Below are the code and all the weights of a small trained network. Each question names an input and a class and asks about switching units off, where a switched-off unit gives its printed mean instead of its output.

import numpy as np


def w(rows, s, z=0):
    codes = np.array(rows[::2]) - 128.0
    scale = np.full(codes.shape[1], s)
    scale[-1] = z or s
    return codes * scale


def f(y):
    return y / 2 * (1 + np.tanh(0.7978845608 * (y + 0.044715 * y**3)))


def log_softmax(a):
    a = a - a.max(-1, keepdims=True)
    return a - np.log(np.exp(a).sum(-1, keepdims=True))


def net(x, mask):
    res = np.array(x, float).reshape(1, 2) / 4 @ E
    y = f(res @ A[0][:, :-1].T + A[0][:, -1])
    res = res + np.where(mask, y, B[0][:, -1]) @ B[0][:, :-1]
    return log_softmax(res[-1] @ U[:, :-1].T + U[:, -1])


A, B = {}, {}
E = w([
[170,90,78,84,76,84,74,211,43,164,77,19],'x0',
[195,96,118,22,80,222,192,133,83,213,254,141],'x1',
],0.0087)
A[0] = w([
[45,189,133,182,147,139,212,51,245,138,193,173,167],'n1',
[199,36,99,61,157,83,87,209,94,132,52,33,60],'n2',
[82,61,120,149,137,121,146,210,15,158,91,86,254],'n3',
[124,169,178,153,233,152,193,79,153,105,140,150,78],'n4',
[70,172,109,216,129,2,68,166,143,88,36,114,149],'n5',
[130,62,61,77,4,204,210,151,50,233,198,76,207],'n6',
[225,153,195,97,54,195,151,146,111,142,130,153,73],'n7',
[187,107,64,125,61,218,190,83,118,179,110,125,49],'n8',
],0.0068,0.0071)
B[0] = w([
[92,135,75,118,136,156,113,114,176,163,124,119,227],'n1',
[166,179,84,141,180,146,114,145,152,156,113,62,196],'n2',
[96,94,104,125,118,207,88,154,169,136,116,145,211],'n3',
[148,168,105,163,145,143,123,143,154,163,107,71,171],'n4',
[129,125,153,97,121,82,179,96,191,85,130,109,238],'n5',
[115,139,121,73,113,99,159,64,191,145,142,139,253],'n6',
[207,104,137,129,171,101,155,157,111,147,186,107,155],'n7',
[253,168,124,172,161,96,147,156,110,44,173,39,154],'n8',
],0.015,0.014)
U = w([
[140,208,8,140,168,177,98,139,154,182,104,97,102],'0',
[170,125,180,93,158,20,204,87,167,89,157,105,99],'1',
[25,63,139,59,28,176,136,76,164,164,85,202,255],'2',
[136,66,140,163,124,126,113,175,50,99,175,132,92],'3',
[153,106,166,141,118,136,89,169,48,103,134,179,94],'4',
[141,152,180,122,147,138,104,130,51,161,113,125,92],'5',
[147,142,195,120,64,162,146,150,69,108,92,173,92],'6',
],0.011,0.0084)

Each question gives the input, the list of numbers given to net, and the class t.
The units are the neurons (one row each of A and B). Each row of codes is followed by its name. A weight is (code - 128) times the scale printed after its matrix; where a second scale follows, it is the last column's (A, B and U).
mask holds one flag per neuron, in row order. A switched-off neuron (its flag False) gives its mean, the last column of its row in B, instead of its output. The means were averaged over made-up inputs and are rounded, as every weight is.
A unit's drop is (log p(t) with every unit on - log p(t) with that unit switched off) / (log p(t) with every unit on - log p(t) with every unit switched off).
The circuit of an input: a set's keep is (log p(t) with only the set's units on - log p(t) with every unit switched off) / (log p(t) with every unit on - log p(t) with every unit switched off). Starting from all 8 units, units are removed one at a time, each time the one whose removal leaves the highest keep (on an exact tie, the one counted first), for as long as the keep stays at least 0.8.
circuit, biggest first: the units of the circuit, biggest drop first
most important unit: the unit with the biggest drop
top k neurons: the k neurons with the biggest drops, biggest first
drop when u is switched off: that unit's drop, to one decimal
input [-8,-8], class 0: circuit, biggest first -> (n4)
input [3,-1], class 2: top 2 neurons -> (n8; n4)
input [-3,-2], class 2: top 3 neurons -> (n2; n8; n7)
input [1,2], class 2: top 2 neurons -> (n2; n5)
input [2,-3], class 2: circuit, biggest first -> (n8; n4)
input [-5,6], class 1: top 3 neurons -> (n3; n2; n6)
input [-1,-3], class 2: top 3 neurons -> (n8; n2; n7)
input [-3,1], class 2: top 3 neurons -> (n2; n8; n7)
input [3,-2], class 2: top 2 neurons -> (n8; n4)
input [2,4], class 1: top 2 neurons -> (n1; n8)
input [-8,7], class 0: top 3 neurons -> (n1; n5; n4)
input [6,-8], class 1: top 2 neurons -> (n5; n1)
input [-8,-5], class 0: top 2 neurons -> (n4; n1)
input [-7,7], class 0: circuit, biggest first -> (n1)
input [-7,6], class 0: top 2 neurons -> (n1; n5)
input [1,-1], class 2: top 2 neurons -> (n2; n8)
input [2,0], class 2: drop when n1 is switched off -> 0.0
input [3,-3], class 2: drop when n1 is switched off -> 0.1
input [-2,-5], class 1: drop when n5 is switched off -> 0.8
input [2,-7], class 1: most important unit -> n5
input [1,-8], class 1: drop when n5 is switched off -> 0.4
